Here is a tiny trained network, its code and every weight. The questions are about switching its units off for an input and a target symbol, where a switched-off unit gives its printed mean instead of its output.

import numpy as np


def w(rows, s, z=0):
    codes = np.array(rows[::2]) - 128.0
    scale = np.full(codes.shape[1], s)
    scale[-1] = z or s
    return codes * scale


def norm(h):
    return h / np.sqrt((h * h).mean(-1, keepdims=True) + 1e-5)


def f(y):
    return y / 2 * (1 + np.tanh(0.7978845608 * (y + 0.044715 * y**3)))


def softmax(a):
    e = np.exp(a - a.max(-1, keepdims=True))
    return e / e.sum(-1, keepdims=True)


def log_softmax(a):
    a = a - a.max(-1, keepdims=True)
    return a - np.log(np.exp(a).sum(-1, keepdims=True))


def net(x, mask):
    ids = ['ΓΞαβδημπστφψ'.index(c) for c in x.split()]
    T = len(ids)
    res = E[ids] + P[:T]
    u = 0
    for l in range(3):
        q, k, v = (norm(res) @ M[l].T for M in (Q, K, V))
        z = softmax(np.where(np.tri(T) > 0, q @ k.T / 2**0.5, -1e9)) @ v
        res = res + np.where(mask[u], z, O[l][:, -1]) @ O[l][:, :-1]
        u += 1
        y = f(norm(res) @ A[l][:, :-1].T + A[l][:, -1])
        res = res + np.where(mask[u : u + 4], y, B[l][:, -1]) @ B[l][:, :-1]
        u += 4
    return log_softmax(norm(res)[-1] @ U[:, :-1].T + U[:, -1])


Q, K, V, O, A, B = {}, {}, {}, {}, {}, {}
E = w([
[68,111,75,192,139,193,94],'Γ',
[181,140,63,159,166,177,158],'Ξ',
[77,134,99,112,63,133,22],'α',
[161,137,88,75,114,99,113],'β',
[101,97,55,219,170,183,152],'δ',
[73,104,36,118,134,116,128],'η',
[71,239,216,2,243,187,230],'μ',
[139,219,84,161,177,146,55],'π',
[97,76,43,148,108,160,151],'σ',
[160,122,51,132,175,86,162],'τ',
[135,145,98,96,113,121,81],'φ',
[111,70,49,94,74,113,137],'ψ',
],0.0064)
P = w([
[156,111,2,128,161,80,82],'0',
[161,210,50,149,69,127,147],'1',
[153,83,54,85,185,156,76],'2',
[109,222,61,134,71,94,177],'3',
[137,76,66,51,193,196,84],'4',
[64,247,85,133,64,67,203],'5',
[89,120,45,46,235,120,105],'6',
],0.0057)
Q[0] = w([
[103,39,113,72,251,120,78],'0.h1',
[232,31,227,241,100,83,63],'0.h1',
],0.026)
K[0] = w([
[97,177,138,132,101,99,173],'0.h1',
[157,133,3,176,88,121,66],'0.h1',
],0.033)
V[0] = w([
[58,147,99,210,136,183,72],'0.h1',
[107,179,122,51,68,106,4],'0.h1',
],0.023)
O[0] = w([
[164,192,23,65,76,204,146,208],'0.h1',
[240,102,131,30,153,42,255,254],'0.h1',
],0.0093,0.0033)
A[0] = w([
[201,91,112,192,62,116,91,87],'0.n1',
[116,154,82,140,81,254,87,71],'0.n2',
[123,127,171,142,83,178,106,3],'0.n3',
[60,146,69,132,150,137,121,102],'0.n4',
],0.017,0.0033)
B[0] = w([
[26,125,237,113,201,149,191,130],'0.n1',
[139,138,124,24,125,6,83,254],'0.n2',
[119,96,135,143,177,139,219,134],'0.n3',
[172,113,148,69,154,53,171,198],'0.n4',
],0.012,0.0099)
Q[1] = w([
[114,253,158,197,31,33,206],'1.h1',
[108,99,113,90,158,130,120],'1.h1',
],0.035)
K[1] = w([
[166,2,129,30,218,239,39],'1.h1',
[74,157,130,116,83,137,153],'1.h1',
],0.026)
V[1] = w([
[191,252,112,134,247,98,116],'1.h1',
[185,174,200,220,83,154,74],'1.h1',
],0.019)
O[1] = w([
[52,150,152,233,4,150,174,217],'1.h1',
[129,218,148,99,103,1,206,5],'1.h1',
],0.0085,0.015)
A[1] = w([
[136,203,252,33,140,197,173,102],'1.n1',
[195,60,195,148,93,152,163,2],'1.n2',
[178,153,196,73,120,172,230,64],'1.n3',
[155,74,205,143,133,62,112,132],'1.n4',
],0.021,0.006)
B[1] = w([
[108,188,82,5,214,167,114,140],'1.n1',
[155,132,57,89,190,55,38,169],'1.n2',
[113,111,111,174,16,31,167,182],'1.n3',
[41,106,87,200,142,128,102,254],'1.n4',
],0.017,0.012)
Q[2] = w([
[115,51,106,198,93,111,86],'2.h1',
[255,107,141,142,116,116,168],'2.h1',
],0.021)
K[2] = w([
[68,63,172,33,199,210,117],'2.h1',
[245,8,13,107,97,80,91],'2.h1',
],0.017)
V[2] = w([
[194,119,253,145,110,137,84],'2.h1',
[148,65,97,193,38,126,33],'2.h1',
],0.016)
O[2] = w([
[85,141,97,158,95,54,130,54],'2.h1',
[131,90,157,245,146,119,124,249],'2.h1',
],0.012,0.016)
A[2] = w([
[39,215,175,78,94,149,202,72],'2.n1',
[243,206,103,41,151,118,164,4],'2.n2',
[251,140,191,51,116,25,137,112],'2.n3',
[148,34,202,123,181,80,65,30],'2.n4',
],0.018,0.0047)
B[2] = w([
[95,85,140,142,3,80,150,152],'2.n1',
[54,223,100,212,165,121,181,172],'2.n2',
[87,79,205,87,178,201,101,204],'2.n3',
[144,205,166,122,105,118,190,255],'2.n4',
],0.023,0.0083)
U = w([
[79,127,190,206,132,143,121,175],'Γ',
[131,123,61,169,154,34,108,77],'Ξ',
[114,209,159,95,82,75,139,236],'α',
[177,128,90,140,31,122,196,125],'β',
[139,144,95,100,106,127,7,147],'δ',
[136,133,224,73,154,190,102,187],'η',
[216,170,142,122,213,128,119,211],'μ',
[129,220,45,137,128,173,135,58],'π',
[155,65,95,134,189,246,99,42],'σ',
[131,119,118,96,188,141,246,76],'τ',
[140,26,150,81,150,79,133,126],'φ',
[85,99,144,98,27,142,138,2],'ψ',
],0.012,0.003)

Each question gives the input, a string of symbols that net reads in full, and the target symbol t.
The units are the heads (2 rows each of Q, K, V and O) and the neurons (one row each of A and B). Each row of codes is followed by its name. A weight is (code - 128) times the scale printed after its matrix; where a second scale follows, it is the last column's (O, A, B and U).
mask holds one flag per unit, layer by layer, with each layer's heads first. A switched-off unit (its flag False) gives its mean, the last column of its rows in O or B, instead of its output. The means were averaged over made-up inputs and are rounded, as every weight is.
A unit's drop is (log p(t) with every unit on - log p(t) with that unit switched off) / (log p(t) with every unit on - log p(t) with every unit switched off).
The circuit of an input: a set's keep is (log p(t) with only the set's units on - log p(t) with every unit switched off) / (log p(t) with every unit on - log p(t) with every unit switched off). Starting from the 12 units with the biggest drops (on a tie, the unit counted first), units are removed one at a time, each time the one whose removal leaves the highest keep (on an exact tie, the one counted first), for as long as the keep stays at least 0.8.
circuit, biggest first: the units of the circuit, biggest drop first
most important unit: the unit with the biggest drop
top k neurons: the k neurons with the biggest drops, biggest first
top k neurons in layer l: the k neurons of layer l with the biggest drops, biggest first
input β τ Γ η π η φ, target σ: most important unit -> 0.h1
input μ δ μ Γ, target ψ: top 3 neurons -> [1.n1, 0.n2, 2.n1]
input ψ Ξ ψ τ, target μ: top 2 neurons -> [1.n2, 2.n4]
input η η Ξ, target σ: circuit, biggest first -> [1.h1, 0.h1]
input τ σ δ σ, target δ: circuit, biggest first -> [0.h1, 0.n2]
input δ φ τ, target φ: circuit, biggest first -> [0.h1, 1.n3, 2.n3]
input Γ η π Ξ τ α π, target τ: top 2 neurons -> [2.n2, 2.n3]
input Γ α β, target τ: top 3 neurons -> [2.n2, 2.n3, 1.n3]
input π α Ξ η α α, target τ: top 3 neurons -> [2.n2, 2.n3, 1.n3]
input Γ μ δ τ α μ α, target ψ: top 2 neurons in layer 1 -> [1.n1, 1.n2]
input α β δ τ μ μ, target ψ: top 4 neurons -> [0.n2, 2.n1, 1.n1, 1.n2]
input φ μ δ μ β, target ψ: top 4 neurons -> [1.n1, 0.n4, 0.n2, 2.n1]
input π δ τ α φ, target τ: top 3 neurons -> [2.n2, 2.n3, 1.n3]
input η π μ τ μ φ, target ψ: top 4 neurons -> [1.n1, 0.n2, 0.n4, 2.n1]
input Ξ μ σ μ φ, target ψ: top neuron -> [0.n2]
input Γ α Γ α τ, target τ: top 3 neurons -> [2.n2, 2.n3, 1.n3]
input τ β β δ, target Ξ: circuit, biggest first -> [0.h1, 1.n2, 1.n4]
input φ σ ψ η η Ξ σ, target α: top 2 neurons -> [0.n2, 2.n4]
input Ξ δ π Γ β, target π: top 2 neurons -> [0.n2, 2.n2]
input φ μ β μ σ, target ψ: top 3 neurons in layer 0 -> [0.n4, 0.n2, 0.n3]
input τ φ η φ α δ, target τ: circuit, biggest first -> [0.h1]
input α φ τ, target φ: top 3 neurons -> [1.n3, 2.n3, 1.n2]
input β Γ α Ξ ψ η, target μ: top 2 neurons in layer 1 -> [1.n2, 1.n4]
input η π α, target β: top 2 neurons in layer 1 -> [1.n3, 1.n4]
input π σ δ α τ ψ π, target μ: top 2 neurons in layer 0 -> [0.n2, 0.n4]
input τ β τ, target Ξ: top 3 neurons in layer 1 -> [1.n2, 1.n4, 1.n3]
input τ π ψ, target β: circuit, biggest first -> [0.h1]
input Γ σ σ ψ φ Ξ, target φ: top 3 neurons in layer 1 -> [1.n3, 1.n2, 1.n4]
